Below are the code and all the weights of a small trained network. Each question names an input and a target symbol and asks about switching units off, where a switched-off unit gives its printed mean instead of its output.

import numpy as np


def w(rows, s, z=0):
    codes = np.array(rows[::2]) - 128.0
    scale = np.full(codes.shape[1], s)
    scale[-1] = z or s
    return codes * scale


def f(y):
    return np.maximum(y, 0)


def softmax(a):
    e = np.exp(a - a.max(-1, keepdims=True))
    return e / e.sum(-1, keepdims=True)


def log_softmax(a):
    a = a - a.max(-1, keepdims=True)
    return a - np.log(np.exp(a).sum(-1, keepdims=True))


def net(x, mask):
    ids = ['αβδηθλξστ'.index(c) for c in x.split()]
    T = len(ids)
    res = E[ids] + P[:T]
    r = res
    for j in range(3):
        rows = slice(4 * j, 4 * j + 4)
        q, k, v = (r @ M[0][rows].T for M in (Q, K, V))
        z = softmax(np.where(np.tri(T) > 0, q @ k.T / 4**0.5, -1e9)) @ v
        o = O[0][rows]
        res = res + np.where(mask[j], z, o[:, -1]) @ o[:, :-1]
    y = f(res @ A[0][:, :-1].T + A[0][:, -1])
    res = res + np.where(mask[3:7], y, B[0][:, -1]) @ B[0][:, :-1]
    return log_softmax(res[-1] @ U[:, :-1].T + U[:, -1])


Q, K, V, O, A, B = {}, {}, {}, {}, {}, {}
E = w([
[205,220,170,95],'α',
[110,119,122,170],'β',
[6,98,210,102],'δ',
[173,216,113,87],'η',
[139,91,94,54],'θ',
[117,96,95,105],'λ',
[132,139,185,212],'ξ',
[113,105,103,132],'σ',
[230,68,101,206],'τ',
],0.013)
P = w([
[56,224,2,215],'0',
[159,177,125,79],'1',
[151,214,54,114],'2',
[88,98,143,133],'3',
[118,158,92,150],'4',
[125,116,173,75],'5',
[120,155,107,118],'6',
[133,88,190,60],'7',
[129,154,125,106],'8',
[122,63,197,69],'9',
[139,150,144,102],'10',
[167,77,228,21],'11',
[147,145,146,87],'12',
[120,54,205,73],'13',
],0.0082)
Q[0] = w([
[128,88,169,162],'head 0',
[174,202,116,119],'head 0',
[138,188,130,129],'head 0',
[122,142,139,149],'head 0',
[114,6,164,153],'head 1',
[53,116,142,103],'head 1',
[141,111,98,139],'head 1',
[167,113,100,127],'head 1',
[185,37,84,184],'head 2',
[119,103,119,165],'head 2',
[181,228,111,137],'head 2',
[167,151,89,116],'head 2',
],0.02)
K[0] = w([
[138,141,142,62],'head 0',
[69,129,56,191],'head 0',
[102,127,53,142],'head 0',
[129,107,87,110],'head 0',
[239,28,254,57],'head 1',
[87,155,202,102],'head 1',
[160,142,131,147],'head 1',
[166,150,123,150],'head 1',
[192,95,106,137],'head 2',
[166,127,140,106],'head 2',
[85,183,29,145],'head 2',
[118,149,87,173],'head 2',
],0.018)
V[0] = w([
[166,123,110,67],'head 0',
[156,97,145,219],'head 0',
[109,96,218,147],'head 0',
[84,191,161,112],'head 0',
[40,95,147,179],'head 1',
[194,89,51,188],'head 1',
[162,45,172,202],'head 1',
[59,96,80,122],'head 1',
[132,174,181,43],'head 2',
[46,22,59,123],'head 2',
[100,139,245,172],'head 2',
[144,55,84,58],'head 2',
],0.012)
O[0] = w([
[213,171,125,63,127],'head 0',
[127,87,98,190,155],'head 0',
[105,152,96,173,70],'head 0',
[51,159,150,78,112],'head 0',
[102,125,153,176,96],'head 1',
[173,1,150,85,254],'head 1',
[135,92,119,134,191],'head 1',
[105,144,204,197,101],'head 1',
[183,155,76,157,47],'head 2',
[114,153,231,224,104],'head 2',
[31,43,14,208,81],'head 2',
[240,137,195,183,112],'head 2',
],0.0096)
A[0] = w([
[77,38,143,142,43],'neuron 0',
[184,106,205,120,3],'neuron 1',
[174,162,3,135,26],'neuron 2',
[119,251,143,193,84],'neuron 3',
],0.0064,0.0044)
B[0] = w([
[172,187,83,104,208],'neuron 0',
[75,149,43,254,254],'neuron 1',
[144,91,94,238,141],'neuron 2',
[183,56,86,202,156],'neuron 3',
],0.0089,0.0078)
U = w([
[170,183,2,140,2],'α',
[68,95,162,101,121],'β',
[130,166,58,187,129],'δ',
[134,176,95,78,211],'η',
[211,212,85,169,113],'θ',
[144,151,138,147,128],'λ',
[60,98,58,105,93],'ξ',
[111,124,153,132,120],'σ',
[157,45,125,116,190],'τ',
],0.0067,0.0039)

Each question gives the input, a string of symbols that net reads in full, and the target symbol t.
The units are the heads (4 rows each of Q, K, V and O) and the neurons (one row each of A and B). Each row of codes is followed by its name. A weight is (code - 128) times the scale printed after its matrix; where a second scale follows, it is the last column's (O, A, B and U).
mask holds one flag per unit, heads first, then neurons. A switched-off unit (its flag False) gives its mean, the last column of its rows in O or B, instead of its output. The means were averaged over made-up inputs and are rounded, as every weight is.
A unit's drop is (log p(t) with every unit on - log p(t) with that unit switched off) / (log p(t) with every unit on - log p(t) with every unit switched off).
The circuit of an input: a set's keep is (log p(t) with only the set's units on - log p(t) with every unit switched off) / (log p(t) with every unit on - log p(t) with every unit switched off). Starting from all 7 units, units are removed one at a time, each time the one whose removal leaves the highest keep (on an exact tie, the one counted first), for as long as the keep stays at least 0.8.
circuit, biggest first: the units of the circuit, biggest drop first
k most important neurons: the k neurons with the biggest drops, biggest first
heads that matter: for each layer, one digit per head in row order, 1 if its drop is at least 0.15 and else 0, layers parted by /
drop when u is switched off: that unit's drop, to one decimal
input β θ σ η η η τ σ, target η: heads that matter => 110
input τ τ θ τ τ λ λ τ δ β λ δ τ β, target δ: circuit, biggest first => [head 1; head 2]
input τ α σ α α λ, target α: heads that matter => 011
input η η δ η ξ λ, target η: circuit, biggest first => [head 1; head 0]
input α β η, target α: heads that matter => 011
input τ θ η λ, target θ: circuit, biggest first => [head 2; head 1]
input θ α τ η η θ τ τ ξ τ τ η η, target θ: circuit, biggest first => [head 2; neuron 1]
input η τ θ τ σ α, target η: circuit, biggest first => [head 2; head 1; head 0]
input α σ ξ, target α: circuit, biggest first => [head 2]
input η σ τ τ α, target η: circuit, biggest first => [head 2; head 0; head 1]
input β δ λ, target β: circuit, biggest first => [head 2; head 1; head 0]
input η σ β σ σ η, target η: circuit, biggest first => [head 2; head 1; neuron 1]
input δ ξ τ τ τ τ η τ σ τ τ τ η, target δ: circuit, biggest first => [head 1; head 2]
input ξ α β η α τ τ τ σ η λ θ, target η: heads that matter => 110
input ξ τ θ, target ξ: circuit, biggest first => [head 2]
input τ τ τ τ δ θ ξ δ η ξ, target δ: heads that matter => 011
input τ θ τ η, target τ: heads that matter => 110
input α λ θ τ τ τ τ η, target α: circuit, biggest first => [head 2; head 1]
input η η τ τ τ η σ η α θ τ θ τ σ, target θ: heads that matter => 011
input ξ θ λ, target ξ: heads that matter => 101
input λ β τ ξ τ τ β δ τ λ, target δ: most important neuron => [neuron 3]
input ξ η ξ τ λ τ ξ β τ η, target ξ: drop when head 2 is switched off => 0.9
input η η θ, target η: drop when head 2 is switched off => 0.2
input τ η τ τ τ θ β τ α, target τ: drop when head 1 is switched off => 0.5
input τ ξ τ ξ τ ξ η, target τ: drop when head 1 is switched off => 0.4
